Questions about the matrix below.
1) What is the entry just right of the largest entry?
2) What is the entry just left of the largest entry?
3) What is the second largest entry?
4) What is the entry just right of 51.86?
5) What is the entry just left of 30.15?
((35.10, 35.20, 30.15, 72.77, 76.94, -0.72, -8.99, 50.72, -5.74, -1.13, 108.69, 65.90, 42.12), (41.57, 36.65, 33.63, 46.07, 54.48, 28.60, 24.19, 42.06, 27.03, 23.48, 60.00, 50.36, 37.38), (88.25, 8.95, 16.64, 10.54, 80.93, 23.76, 42.26, 38.43, 50.06, -34.58, 51.86, 44.30, -7.40), (202.94, -79.29, -52.24, -32.96, 228.92, -62.65, -13.79, 41.83, 23.83, -268.35, 159.51, 71.77, -125.35))
1) -62.65
2) -32.96
3) 202.94
4) 44.30
5) 35.20

m = 10.39,20.44,-7.12,10.61,7.82,8.76,11.71,5.22,-15.95,-6.01,5.50,13.41,6.86,0.83
The entry just left of -6.01 is -15.95
The entry just right of -15.95: -6.01
The entry just left of the largest entry: 10.39
The entry just right of 11.71 is 5.22
The entry just right of 13.41 -> 6.86
The entry just left of 5.22 -> 11.71
